Read these off the table that follows. Indices start at 1.
1) What is the top-left entry?
2) What is the entry just right of 155?
3) What is the entry at row 1, column 3?
4) What is the entry in row 3 and column 1?
5) What is the entry in the top-right corner?
6) What is the entry at row 2, column 3?
[[128 126 130 128 142 151 119 124 128 126 109 142 126 130 121]
 [128 118 132 132 140 138 135 126 128 126 119 124 126 116 121]
 [123 126 140 132 138 138 126 143 129 149 132 149 131 130 121]
 [128 103 121 132 140 138 132 124 118 126 148 133 110 144 121]
 [131 126 130 133 138 153 126 123 128 138 133 133 137 155 121]
 [153 156 130 133 138 137 126 108 115 126 143 133 126 130 121]
 [137 146 130 132 125 138 115 124 128 126 129 142 126 126 126]
 [128 126 128 122 138 138 126 124 125 117 133 133 126 150 113]
 [128 132 130 152 138 142 126 124 142 126 133 142 110 130 136]
 [128 124 130 134 103 138 108 124 128 147 133 133 126 134 149]
 [119 126 117 132 131 107 149 124 146 118 133 133 130 130 149]
 [129 129 130 132 138 138 125 110 127 115 151 133 114 130 120]]
1) 128
2) 121
3) 130
4) 123
5) 121
6) 132

M =
[[111 112 111 145]
 [108 109 109 148]
 [112 113 112 144]
 [105 106 107 150]
 [139 139 139 116]]
Counting starts at 1.
Read off the entry in row 3 and column 3.
112
Read off the entry at row 1, column 2.
112
Read off the entry in row 2 and column 3.
109
Read off the entry in row 2 and column 1.
108
Read off the entry directly below the largest entry.
116
The entry just right of 105: 106
Read off the entry in row 3 and column 1.
112
The entry at row 1, column 3 is 111

grid =
[[106 127 131 121 142]
 [138 118 125 124 122]
 [128 136 127 139 132]
 [113 125 132 116 135]
 [118 124 132 116 130]
 [134 118 123 128 127]
 [143 138 131 132 113]
 [138 135 132 127 115]]
Indices start at 1.
Which number is the top-left entry?
Answer: 106
Which number is the top-right entry?
Answer: 142
The entry at row 1, column 3: 131
The entry in row 3 and column 1 is 128
Which number is the entry at row 3, column 3?
Answer: 127
Which number is the bottom-left entry?
Answer: 138
Which number is the entry at row 2, column 2?
Answer: 118
Which number is the entry at row 1, column 2?
Answer: 127
The entry in row 2 and column 1 -> 138
The entry just left of 142 -> 121
Which number is the bottom-right entry?
Answer: 115

[[127 121 126 134 126 128]
 [129 121 121 118 128 122]
 [132 133 129 126 129 124]
 [133 142 138 121 131 144]
 [129 128 136 137 126 145]
 [130 123 124 121 127 140]
 [124 124 133 116 128 124]
 [129 116 131 125 130 105]]
The entry in the bottom-right corner -> 105
The 3rd entry on the diagonal from the top-right corner: 126
The entry just left of the largest entry: 126
Which number is the first entry of the largest entry's row?
Answer: 129
The fourth entry, reading row by row is 134
The entry directly below 123 is 124
The first entry, reading row by row: 127
The bottom-left entry is 129
Which number is the top-right entry?
Answer: 128
The entry directly below 137: 121
The entry directly above 105: 124
Which number is the 2nd entry on the diagonal from the top-right corner?
Answer: 128
Which number is the entry directly above 140?
Answer: 145
The largest entry in the last row: 131

Questions about the matrix below. Counting starts at 1.
1) Find the entry in row 1 and column 2.
2) Find the entry directly below 104.
3) Find the entry in row 1 and column 1.
4) Find the entry directly above 126.
[[104 128 127 132 123 121]
 [ 98 130 126 132 123 119]]
1) 128
2) 98
3) 104
4) 127
